Below are the code and all the weights of a small trained network. Each question names an input and a class and asks about switching units off, where a switched-off unit gives its printed mean instead of its output.

import numpy as np


def w(rows, s, z=0):
    codes = np.array(rows[::2]) - 128.0
    scale = np.full(codes.shape[1], s)
    scale[-1] = z or s
    return codes * scale


def f(y):
    return np.maximum(y, 0)


def log_softmax(a):
    a = a - a.max(-1, keepdims=True)
    return a - np.log(np.exp(a).sum(-1, keepdims=True))


def net(x, mask):
    res = np.array(x, float).reshape(1, 5) / 4 @ E
    y = f(res @ A[0][:, :-1].T + A[0][:, -1])
    res = res + np.where(mask, y, B[0][:, -1]) @ B[0][:, :-1]
    return log_softmax(res[-1] @ U[:, :-1].T + U[:, -1])


A, B = {}, {}
E = w([
[92,28,213,102,177],'x0',
[33,220,131,140,142],'x1',
[138,86,190,173,47],'x2',
[155,254,232,87,144],'x3',
[181,186,161,163,243],'x4',
],0.0086)
A[0] = w([
[103,168,183,113,133,223],'n1',
[85,82,178,59,105,220],'n2',
[153,149,228,132,109,182],'n3',
[188,84,152,133,216,183],'n4',
[14,162,93,138,172,200],'n5',
[65,163,50,77,177,227],'n6',
[209,129,40,159,53,222],'n7',
[67,54,96,71,63,201],'n8',
[145,67,209,22,94,218],'n9',
[116,180,213,131,126,223],'n10',
[45,85,200,154,33,226],'n11',
[123,72,135,169,125,138],'n12',
[10,155,107,116,202,214],'n13',
[165,123,74,198,71,218],'n14',
[204,60,87,50,137,255],'n15',
[67,92,163,66,83,199],'n16',
[107,165,94,181,47,154],'n17',
[173,221,181,150,128,147],'n18',
[80,109,122,44,111,190],'n19',
[186,89,124,152,157,181],'n20',
[77,88,177,113,84,198],'n21',
[154,144,221,72,22,132],'n22',
[180,52,121,254,64,203],'n23',
],0.0098,0.0031)
B[0] = w([
[199,126,82,213,168,203],'n1',
[250,123,111,87,13,207],'n2',
[228,214,92,117,221,215],'n3',
[123,152,182,162,195,214],'n4',
[199,23,163,226,26,206],'n5',
[107,41,215,239,115,210],'n6',
[52,180,120,113,132,238],'n7',
[99,104,151,83,72,245],'n8',
[242,168,139,66,133,226],'n9',
[213,175,91,212,149,226],'n10',
[184,128,94,106,61,254],'n11',
[101,146,171,112,135,184],'n12',
[199,21,196,181,58,213],'n13',
[39,198,160,125,115,215],'n14',
[72,128,223,8,223,226],'n15',
[197,70,126,100,91,207],'n16',
[91,138,96,123,44,206],'n17',
[101,179,209,254,98,228],'n18',
[167,49,200,87,89,182],'n19',
[93,209,176,77,222,187],'n20',
[177,132,92,80,42,206],'n21',
[128,150,84,103,142,224],'n22',
[67,146,120,73,111,254],'n23',
],0.0051,0.0095)
U = w([
[100,26,134,225,105,190],'0',
[121,80,127,66,104,3],'1',
[59,128,152,121,201,249],'2',
[1,175,71,161,101,147],'3',
[135,167,126,169,165,11],'4',
],0.01,0.0016)

Each question gives the input, the list of numbers given to net, and the class t.
The units are the neurons (one row each of A and B). Each row of codes is followed by its name. A weight is (code - 128) times the scale printed after its matrix; where a second scale follows, it is the last column's (A, B and U).
mask holds one flag per neuron, in row order. A switched-off neuron (its flag False) gives its mean, the last column of its row in B, instead of its output. The means were averaged over made-up inputs and are rounded, as every weight is.
A unit's drop is (log p(t) with every unit on - log p(t) with that unit switched off) / (log p(t) with every unit on - log p(t) with every unit switched off).
The circuit of an input: a set's keep is (log p(t) with only the set's units on - log p(t) with every unit switched off) / (log p(t) with every unit on - log p(t) with every unit switched off). Starting from the 12 units with the biggest drops (on a tie, the unit counted first), units are removed one at a time, each time the one whose removal leaves the highest keep (on an exact tie, the one counted first), for as long as the keep stays at least 0.8.
circuit, biggest first: the units of the circuit, biggest drop first
most important unit: the unit with the biggest drop
k most important neurons: the k neurons with the biggest drops, biggest first
drop of u: that unit's drop, to one decimal
input [-1,-3,5,8,-5], class 4: circuit, biggest first : (n3 n10)
input [-6,-7,7,4,-6], class 3: circuit, biggest first : (n7 n14)
input [4,0,-1,-6,6], class 2: most important unit : n20
input [7,2,2,7,-2], class 4: circuit, biggest first : (n10 n3)
input [-5,6,1,-8,6], class 0: 3 most important neurons : (n5 n13 n6)
input [3,1,-8,0,-7], class 0: 3 most important neurons : (n6 n5 n13)
input [-1,-5,3,5,-2], class 4: 2 most important neurons : (n3 n8)
input [-7,-4,-3,2,6], class 2: drop of n11 : 0.2
input [7,-8,-8,8,1], class 4: drop of n2 : 0.2
input [-5,7,-4,7,-1], class 0: drop of n13 : 0.1
